Below are the code and all the weights of a small trained network. Each question names an input and a class and asks about switching units off, where a switched-off unit gives its printed mean instead of its output.

import numpy as np


def w(rows, s, z=0):
    codes = np.array(rows[::2]) - 128.0
    scale = np.full(codes.shape[1], s)
    scale[-1] = z or s
    return codes * scale


def norm(h):
    return h / np.sqrt((h * h).mean(-1, keepdims=True) + 1e-5)


def f(y):
    return np.maximum(y, 0)


def log_softmax(a):
    a = a - a.max(-1, keepdims=True)
    return a - np.log(np.exp(a).sum(-1, keepdims=True))


def net(x, mask):
    res = np.array(x, float).reshape(1, 4) / 4 @ E
    u = 0
    for l in range(2):
        y = f(norm(res) @ A[l][:, :-1].T + A[l][:, -1])
        res = res + np.where(mask[u : u + 11], y, B[l][:, -1]) @ B[l][:, :-1]
        u += 11
    return log_softmax(norm(res)[-1] @ U[:, :-1].T + U[:, -1])


A, B = {}, {}
E = w([
[69,62,121,130,110,150,167,113,195,91,97],'x0',
[190,106,134,200,92,145,83,168,108,54,71],'x1',
[152,74,64,65,122,121,150,172,103,89,118],'x2',
[153,80,141,163,82,159,255,128,129,136,158],'x3',
],0.0078)
A[0] = w([
[175,77,124,142,75,153,254,159,96,137,144,135],'L0N1',
[146,189,163,179,113,148,112,117,108,156,138,30],'L0N2',
[131,127,133,92,129,94,226,95,110,182,230,148],'L0N3',
[136,203,160,149,127,131,95,106,143,193,158,2],'L0N4',
[141,158,150,141,142,154,175,100,107,193,209,41],'L0N5',
[150,60,142,171,67,161,145,130,142,59,99,71],'L0N6',
[90,68,116,125,97,124,157,137,157,121,105,140],'L0N7',
[129,68,126,124,90,172,170,147,164,91,122,22],'L0N8',
[193,157,108,131,94,119,76,190,46,88,122,41],'L0N9',
[177,88,131,147,66,153,250,166,99,123,179,183],'L0N10',
[140,125,132,111,133,124,215,129,128,191,220,50],'L0N11',
],0.0087,0.0032)
B[0] = w([
[80,222,188,143,57,179,166,189,72,79,238,245],'L0N1',
[93,99,127,60,166,125,131,165,185,98,160,173],'L0N2',
[73,213,113,137,104,223,206,111,142,97,101,247],'L0N3',
[140,94,157,129,74,113,115,131,93,132,186,187],'L0N4',
[137,164,123,147,57,143,131,143,65,107,148,200],'L0N5',
[95,167,88,168,38,135,171,62,124,130,93,217],'L0N6',
[192,114,152,105,180,154,159,157,103,123,158,194],'L0N7',
[175,108,162,100,121,123,121,161,96,134,192,189],'L0N8',
[186,96,94,127,233,136,131,108,86,148,65,200],'L0N9',
[92,254,169,142,111,152,154,189,75,101,168,255],'L0N10',
[87,170,145,139,120,172,208,110,136,85,112,215],'L0N11',
],0.008,0.009)
A[1] = w([
[149,93,98,161,49,123,183,184,125,67,147,105],'L1N1',
[127,132,170,142,113,73,92,156,137,153,159,4],'L1N2',
[78,32,82,119,103,135,204,121,179,93,100,76],'L1N3',
[165,2,91,94,64,146,177,168,137,76,132,78],'L1N4',
[89,63,149,101,164,163,219,143,196,120,130,41],'L1N5',
[77,132,100,50,159,126,166,131,209,137,165,93],'L1N6',
[96,186,129,162,99,118,165,159,121,206,141,50],'L1N7',
[140,57,178,131,136,146,97,152,189,89,95,99],'L1N8',
[142,92,142,213,86,159,144,115,176,86,84,116],'L1N9',
[93,184,213,189,154,133,105,96,155,139,147,120],'L1N10',
[117,137,171,158,107,52,64,160,122,133,187,45],'L1N11',
],0.0082,0.0034)
B[1] = w([
[73,160,178,51,101,143,139,125,137,142,191,253],'L1N1',
[115,85,131,103,87,103,105,102,184,145,151,141],'L1N2',
[152,96,209,121,190,187,115,60,151,113,181,159],'L1N3',
[171,108,208,83,146,91,58,79,123,180,255,165],'L1N4',
[185,59,119,241,194,173,132,88,145,92,94,163],'L1N5',
[116,146,72,172,109,89,178,247,144,145,56,181],'L1N6',
[115,186,150,126,88,109,158,118,91,47,125,227],'L1N7',
[154,172,151,126,133,124,174,143,56,149,163,161],'L1N8',
[95,207,107,147,66,130,167,171,40,141,120,183],'L1N9',
[127,133,153,39,123,168,146,154,110,111,236,232],'L1N10',
[139,19,147,134,83,133,142,39,216,185,149,159],'L1N11',
],0.0066,0.0065)
U = w([
[87,134,50,105,124,64,138,204,177,157,82,71],'0',
[197,96,121,112,239,118,66,138,68,117,114,199],'1',
[129,110,68,239,59,109,135,84,114,132,9,47],'2',
[87,230,160,131,62,171,197,125,80,95,173,187],'3',
[105,69,104,154,197,167,202,139,212,109,91,60],'4',
[169,108,127,174,58,67,145,125,191,140,107,2],'5',
[134,67,191,93,102,117,65,63,167,168,216,138],'6',
],0.013,0.0056)

Each question gives the input, the list of numbers given to net, and the class t.
The units are the neurons (one row each of A and B). Each row of codes is followed by its name. A weight is (code - 128) times the scale printed after its matrix; where a second scale follows, it is the last column's (A, B and U).
mask holds one flag per neuron, layer by layer. A switched-off neuron (its flag False) gives its mean, the last column of its row in B, instead of its output. The means were averaged over made-up inputs and are rounded, as every weight is.
A unit's drop is (log p(t) with every unit on - log p(t) with that unit switched off) / (log p(t) with every unit on - log p(t) with every unit switched off).
unit that matters most: the unit with the biggest drop
k most important neurons: the k neurons with the biggest drops, biggest first
top k neurons in layer l: the k neurons of layer l with the biggest drops, biggest first
drop of u: that unit's drop, to one decimal
input [-8,2,0,0], class 1: unit that matters most => L0N9
input [2,0,3,-1], class 6: top 2 neurons in layer 0 => (L0N10, L0N3)
input [5,3,-7,-6], class 6: 3 most important neurons => (L0N3, L0N11, L0N6)
input [-3,6,-7,0], class 6: 3 most important neurons => (L0N3, L0N11, L0N4)
input [8,4,1,-3], class 6: 4 most important neurons => (L1N4, L0N10, L0N3, L0N1)
input [6,-4,8,-6], class 1: 3 most important neurons => (L0N3, L0N10, L1N4)
input [1,5,-4,-5], class 1: 2 most important neurons => (L0N3, L0N1)
input [8,3,4,-3], class 6: 2 most important neurons => (L1N4, L0N10)
input [-1,0,8,-1], class 1: top 2 neurons in layer 0 => (L0N9, L0N3)
input [8,2,2,-3], class 6: 2 most important neurons => (L1N4, L0N10)
input [8,-1,-1,-7], class 4: 2 most important neurons => (L0N10, L0N1)
input [2,-4,8,-7], class 0: drop of L1N6 => 0.2
input [8,-8,0,-4], class 4: drop of L0N1 => 0.1
input [-5,-6,-1,-7], class 6: drop of L0N10 => 0.2
input [0,5,7,-2], class 1: most important neuron => (L0N9)
